Here is a tiny trained network, its code and every weight. The questions are about switching its units off for an input and a target symbol, where a switched-off unit gives its printed mean instead of its output.

import numpy as np


def w(rows, s, z=0):
    codes = np.array(rows[::2]) - 128.0
    scale = np.full(codes.shape[1], s)
    scale[-1] = z or s
    return codes * scale


def f(y):
    return np.maximum(y, 0)


def softmax(a):
    e = np.exp(a - a.max(-1, keepdims=True))
    return e / e.sum(-1, keepdims=True)


def log_softmax(a):
    a = a - a.max(-1, keepdims=True)
    return a - np.log(np.exp(a).sum(-1, keepdims=True))


def net(x, mask):
    ids = ['ΔΛαβεζηθμπστφ'.index(c) for c in x.split()]
    T = len(ids)
    res = E[ids] + P[:T]
    u = 0
    for l in range(3):
        q, k, v = (res @ M[l].T for M in (Q, K, V))
        z = softmax(np.where(np.tri(T) > 0, q @ k.T / 4**0.5, -1e9)) @ v
        res = res + np.where(mask[u], z, O[l][:, -1]) @ O[l][:, :-1]
        u += 1
        y = f(res @ A[l][:, :-1].T + A[l][:, -1])
        res = res + np.where(mask[u : u + 4], y, B[l][:, -1]) @ B[l][:, :-1]
        u += 4
    return log_softmax(res[-1] @ U[:, :-1].T + U[:, -1])


Q, K, V, O, A, B = {}, {}, {}, {}, {}, {}
E = w([
[119,198,144,197,120,59],'Δ',
[51,140,141,159,37,82],'Λ',
[73,183,91,113,11,106],'α',
[102,161,170,183,154,122],'β',
[86,121,146,181,111,98],'ε',
[154,127,118,158,154,70],'ζ',
[89,175,118,168,46,58],'η',
[150,152,124,156,93,129],'θ',
[89,70,111,139,141,154],'μ',
[106,58,118,136,47,94],'π',
[88,139,147,119,58,224],'σ',
[146,147,171,153,146,244],'τ',
[90,71,208,154,192,224],'φ',
],0.012)
P = w([
[117,160,131,44,165,73],'0',
[60,231,98,182,92,152],'1',
[168,87,151,102,123,134],'2',
[167,77,143,119,121,127],'3',
[97,154,108,251,60,213],'4',
[183,75,169,108,103,154],'5',
],0.011)
Q[0] = w([
[116,97,154,132,85,73],'0.h1',
[152,93,116,144,84,70],'0.h1',
[146,127,152,157,136,80],'0.h1',
[101,170,119,69,254,183],'0.h1',
],0.05)
K[0] = w([
[114,87,132,173,119,119],'0.h1',
[128,75,137,182,153,37],'0.h1',
[134,118,171,166,185,83],'0.h1',
[166,255,66,82,129,226],'0.h1',
],0.036)
V[0] = w([
[5,137,173,141,181,76],'0.h1',
[188,124,164,130,156,141],'0.h1',
[159,137,163,200,95,126],'0.h1',
[179,126,78,115,119,152],'0.h1',
],0.0023)
O[0] = w([
[125,92,36,254,63,129,253],'0.h1',
[123,134,223,103,114,160,55],'0.h1',
[74,169,154,76,210,117,174],'0.h1',
[141,129,106,102,133,131,29],'0.h1',
],0.002,0.00046)
A[0] = w([
[179,127,100,107,149,142,64],'0.n1',
[207,72,99,53,120,64,112],'0.n2',
[255,97,143,115,209,86,24],'0.n3',
[192,124,54,154,200,149,2],'0.n4',
],0.013,0.0082)
B[0] = w([
[143,142,150,155,129,156,128],'0.n1',
[184,97,9,138,176,118,252],'0.n2',
[110,178,47,109,206,164,140],'0.n3',
[112,141,143,102,89,128,128],'0.n4',
],0.015,0.002)
Q[1] = w([
[201,158,143,5,181,75],'1.h1',
[142,197,131,157,184,175],'1.h1',
[182,106,128,247,133,105],'1.h1',
[142,115,229,109,129,26],'1.h1',
],0.035)
K[1] = w([
[46,236,53,138,180,67],'1.h1',
[120,129,139,138,191,206],'1.h1',
[189,79,143,255,97,141],'1.h1',
[128,174,184,139,142,16],'1.h1',
],0.037)
V[1] = w([
[225,174,181,217,98,36],'1.h1',
[39,63,183,185,245,120],'1.h1',
[170,141,129,187,206,122],'1.h1',
[28,56,57,129,75,68],'1.h1',
],0.012)
O[1] = w([
[99,221,125,113,169,11,91],'1.h1',
[130,139,182,62,184,162,1],'1.h1',
[199,152,120,142,161,106,182],'1.h1',
[156,76,214,185,101,127,216],'1.h1',
],0.012,0.0022)
A[1] = w([
[122,23,160,42,138,69,112],'1.n1',
[81,176,91,168,145,186,4],'1.n2',
[138,131,153,103,186,194,67],'1.n3',
[130,64,82,98,249,113,85],'1.n4',
],0.017,0.012)
B[1] = w([
[128,46,180,102,99,40,231],'1.n1',
[122,106,87,121,108,2,209],'1.n2',
[104,155,56,80,49,114,254],'1.n3',
[177,156,180,164,47,159,233],'1.n4',
],0.011,0.0061)
Q[2] = w([
[206,129,138,88,252,187],'2.h1',
[121,73,125,118,236,86],'2.h1',
[107,134,198,81,221,129],'2.h1',
[135,226,179,75,158,213],'2.h1',
],0.043)
K[2] = w([
[117,65,151,152,3,241],'2.h1',
[128,149,203,128,93,162],'2.h1',
[82,149,233,105,47,124],'2.h1',
[45,110,111,123,68,92],'2.h1',
],0.047)
V[2] = w([
[194,107,77,127,132,80],'2.h1',
[157,129,185,79,65,153],'2.h1',
[195,175,163,90,130,49],'2.h1',
[3,151,59,135,181,127],'2.h1',
],0.0021)
O[2] = w([
[86,94,202,95,91,101,252],'2.h1',
[236,117,61,252,125,152,97],'2.h1',
[236,134,227,37,85,196,232],'2.h1',
[177,140,182,23,187,41,94],'2.h1',
],0.0013,0.0029)
A[2] = w([
[158,127,68,79,193,67,17],'2.n1',
[162,69,136,130,246,73,1],'2.n2',
[91,250,214,177,161,181,35],'2.n3',
[84,221,186,213,139,129,17],'2.n4',
],0.017,0.0039)
B[2] = w([
[205,99,224,191,188,186,254],'2.n1',
[73,65,49,17,81,170,206],'2.n2',
[27,252,110,223,187,135,177],'2.n3',
[249,85,177,11,1,131,244],'2.n4',
],0.0091,0.0075)
U = w([
[157,151,186,68,142,162,103],'Δ',
[78,141,184,146,100,83,119],'Λ',
[79,138,63,193,69,95,94],'α',
[83,188,150,120,108,137,158],'β',
[108,125,143,43,161,126,196],'ε',
[163,137,114,128,97,161,61],'ζ',
[178,152,84,102,96,23,55],'η',
[165,122,90,139,173,110,255],'θ',
[158,79,196,112,103,169,47],'μ',
[147,98,58,129,106,109,52],'π',
[77,123,160,136,121,254,167],'σ',
[129,174,34,86,126,147,169],'τ',
[124,143,148,79,84,177,59],'φ',
],0.008,0.014)

Each question gives the input, a string of symbols that net reads in full, and the target symbol t.
The units are the heads (4 rows each of Q, K, V and O) and the neurons (one row each of A and B). Each row of codes is followed by its name. A weight is (code - 128) times the scale printed after its matrix; where a second scale follows, it is the last column's (O, A, B and U).
mask holds one flag per unit, layer by layer, with each layer's heads first. A switched-off unit (its flag False) gives its mean, the last column of its rows in O or B, instead of its output. The means were averaged over made-up inputs and are rounded, as every weight is.
A unit's drop is (log p(t) with every unit on - log p(t) with that unit switched off) / (log p(t) with every unit on - log p(t) with every unit switched off).
The circuit of an input: a set's keep is (log p(t) with only the set's units on - log p(t) with every unit switched off) / (log p(t) with every unit on - log p(t) with every unit switched off). Starting from the 12 units with the biggest drops (on a tie, the unit counted first), units are removed one at a time, each time the one whose removal leaves the highest keep (on an exact tie, the one counted first), for as long as the keep stays at least 0.8.
circuit, biggest first: the units of the circuit, biggest drop first
top k neurons: the k neurons with the biggest drops, biggest first
k most important neurons of layer l: the k neurons of layer l with the biggest drops, biggest first
input φ Λ θ Λ ε, target η: top 2 neurons -> (2.n4 0.n2)
input θ Λ Δ ε ζ τ, target τ: circuit, biggest first -> (1.h1)
input σ θ σ π θ, target α: circuit, biggest first -> (1.h1 1.n2)
input Λ σ θ θ τ θ, target τ: top 2 neurons -> (1.n4 2.n1)
input μ θ φ θ ε θ, target ε: 3 most important neurons of layer 2 -> (2.n2 2.n1 2.n3)
input τ θ θ θ, target θ: circuit, biggest first -> (1.h1 2.n1 0.n2 1.n4)
input ε θ ε ε ε, target β: circuit, biggest first -> (2.n3 1.h1 1.n1 0.n2)
input τ μ Λ θ ζ ζ, target ζ: circuit, biggest first -> (1.n4 0.n3 0.n2 1.h1)
input θ α μ θ φ θ, target φ: top 3 neurons -> (1.n3 1.n4 0.n2)
input π θ π θ θ, target μ: circuit, biggest first -> (1.h1 2.n4 0.n2)
input θ η ε φ, target φ: circuit, biggest first -> (1.n3 1.h1 1.n4)
input ε φ θ ε φ η, target η: circuit, biggest first -> (1.h1 2.n4)
input ε θ φ θ θ, target τ: circuit, biggest first -> (1.h1 1.n3)
input Λ Λ β θ μ, target σ: circuit, biggest first -> (1.h1 2.n4)
input θ β μ θ η, target σ: 3 most important neurons of layer 1 -> (1.n2 1.n1 1.n3)
input α θ θ η Λ ε, target ε: 3 most important neurons of layer 1 -> (1.n4 1.n3 1.n1)
input μ τ τ σ Λ φ, target φ: 3 most important neurons of layer 1 -> (1.n3 1.n4 1.n1)
input μ θ σ σ θ, target α: most important neuron of layer 1 -> (1.n2)
input μ θ ε θ ε Δ, target Δ: top 3 neurons -> (2.n1 2.n4 0.n2)
input σ π τ θ θ, target θ: top 2 neurons -> (1.n2 2.n1)
